Here is a tiny trained network, its code and every weight. The questions are about switching its units off for an input and a class, where a switched-off unit gives its printed mean instead of its output.

import numpy as np


def w(rows, s, z=0):
    codes = np.array(rows[::2]) - 128.0
    scale = np.full(codes.shape[1], s)
    scale[-1] = z or s
    return codes * scale


def f(y):
    return y / 2 * (1 + np.tanh(0.7978845608 * (y + 0.044715 * y**3)))


def log_softmax(a):
    a = a - a.max(-1, keepdims=True)
    return a - np.log(np.exp(a).sum(-1, keepdims=True))


def net(x, mask):
    res = np.array(x, float).reshape(1, 7) / 4 @ E
    y = f(res @ A[0][:, :-1].T + A[0][:, -1])
    res = res + np.where(mask, y, B[0][:, -1]) @ B[0][:, :-1]
    return log_softmax(res[-1] @ U[:, :-1].T + U[:, -1])


A, B = {}, {}
E = w([
[175,39,52,210,57],'x0',
[78,70,33,93,81],'x1',
[75,95,148,181,109],'x2',
[104,146,180,161,136],'x3',
[201,98,247,154,182],'x4',
[142,141,167,201,227],'x5',
[255,156,109,236,16],'x6',
],0.0052)
A[0] = w([
[1,162,175,31,176,225],'neuron 1',
[195,106,166,140,135,231],'neuron 2',
[70,138,128,108,145,139],'neuron 3',
[131,98,204,196,122,207],'neuron 4',
[35,33,50,92,127,76],'neuron 5',
[172,188,197,180,137,64],'neuron 6',
[75,37,64,104,136,78],'neuron 7',
[88,149,254,46,104,242],'neuron 8',
[189,93,37,153,9,254],'neuron 9',
[75,210,143,32,223,205],'neuron 10',
[106,89,67,103,112,84],'neuron 11',
[156,65,156,65,179,190],'neuron 12',
],0.0057,0.0052)
B[0] = w([
[133,140,28,61,22,234],'neuron 1',
[229,166,121,202,69,194],'neuron 2',
[140,104,80,90,100,143],'neuron 3',
[168,191,138,185,146,182],'neuron 4',
[91,109,146,88,190,156],'neuron 5',
[101,69,183,184,179,138],'neuron 6',
[55,84,150,93,233,140],'neuron 7',
[251,196,94,192,93,219],'neuron 8',
[187,153,48,2,40,254],'neuron 9',
[157,171,65,66,112,221],'neuron 10',
[121,77,168,74,160,133],'neuron 11',
[124,175,102,149,120,174],'neuron 12',
],0.0054,0.0071)
U = w([
[116,133,233,186,183,20],'0',
[56,1,117,80,149,19],'1',
[135,237,54,108,85,254],'2',
],0.009,0.003)

Each question gives the input, the list of numbers given to net, and the class t.
The units are the neurons (one row each of A and B). Each row of codes is followed by its name. A weight is (code - 128) times the scale printed after its matrix; where a second scale follows, it is the last column's (A, B and U).
mask holds one flag per neuron, in row order. A switched-off neuron (its flag False) gives its mean, the last column of its row in B, instead of its output. The means were averaged over made-up inputs and are rounded, as every weight is.
A unit's drop is (log p(t) with every unit on - log p(t) with that unit switched off) / (log p(t) with every unit on - log p(t) with every unit switched off).
The circuit of an input: a set's keep is (log p(t) with only the set's units on - log p(t) with every unit switched off) / (log p(t) with every unit on - log p(t) with every unit switched off). Starting from all 12 units, units are removed one at a time, each time the one whose removal leaves the highest keep (on an exact tie, the one counted first), for as long as the keep stays at least 0.8.
circuit, biggest first: the units of the circuit, biggest drop first
unit that matters most: the unit with the biggest drop
k most important neurons: the k neurons with the biggest drops, biggest first
drop of u: that unit's drop, to one decimal
input [6,-8,1,-5,7,0,3], class 0: unit that matters most => neuron 1
input [8,3,-1,2,7,8,0], class 0: circuit, biggest first => neuron 1; neuron 10
input [-8,0,4,8,1,7,7], class 0: circuit, biggest first => neuron 9; neuron 6
input [-4,-8,-3,-6,4,0,3], class 0: circuit, biggest first => neuron 9; neuron 1
input [3,0,-5,8,2,1,0], class 0: circuit, biggest first => neuron 1; neuron 9
input [7,-8,-7,-1,7,-2,-4], class 0: circuit, biggest first => neuron 9; neuron 1
input [-1,3,-1,-3,-8,2,-7], class 1: circuit, biggest first => neuron 7; neuron 5
input [1,5,-4,-2,-7,-4,-8], class 1: circuit, biggest first => neuron 7; neuron 5
input [1,4,4,-5,8,7,3], class 0: circuit, biggest first => neuron 1; neuron 10
input [7,3,-6,-7,4,-1,-5], class 1: circuit, biggest first => neuron 8; neuron 7; neuron 10
input [6,-2,-7,7,3,1,2], class 0: 2 most important neurons => neuron 1; neuron 10
input [-2,-8,-8,1,8,-1,6], class 0: circuit, biggest first => neuron 6; neuron 1
input [-6,-6,3,-5,-1,2,8], class 0: 2 most important neurons => neuron 1; neuron 6
input [8,2,-2,-7,3,4,-4], class 1: unit that matters most => neuron 8
input [5,6,7,5,-5,-3,-7], class 1: drop of neuron 3 => 0.0
input [4,1,-2,4,8,-3,-4], class 0: drop of neuron 9 => 0.9
input [8,5,7,-4,-1,-8,3], class 1: drop of neuron 10 => 0.1
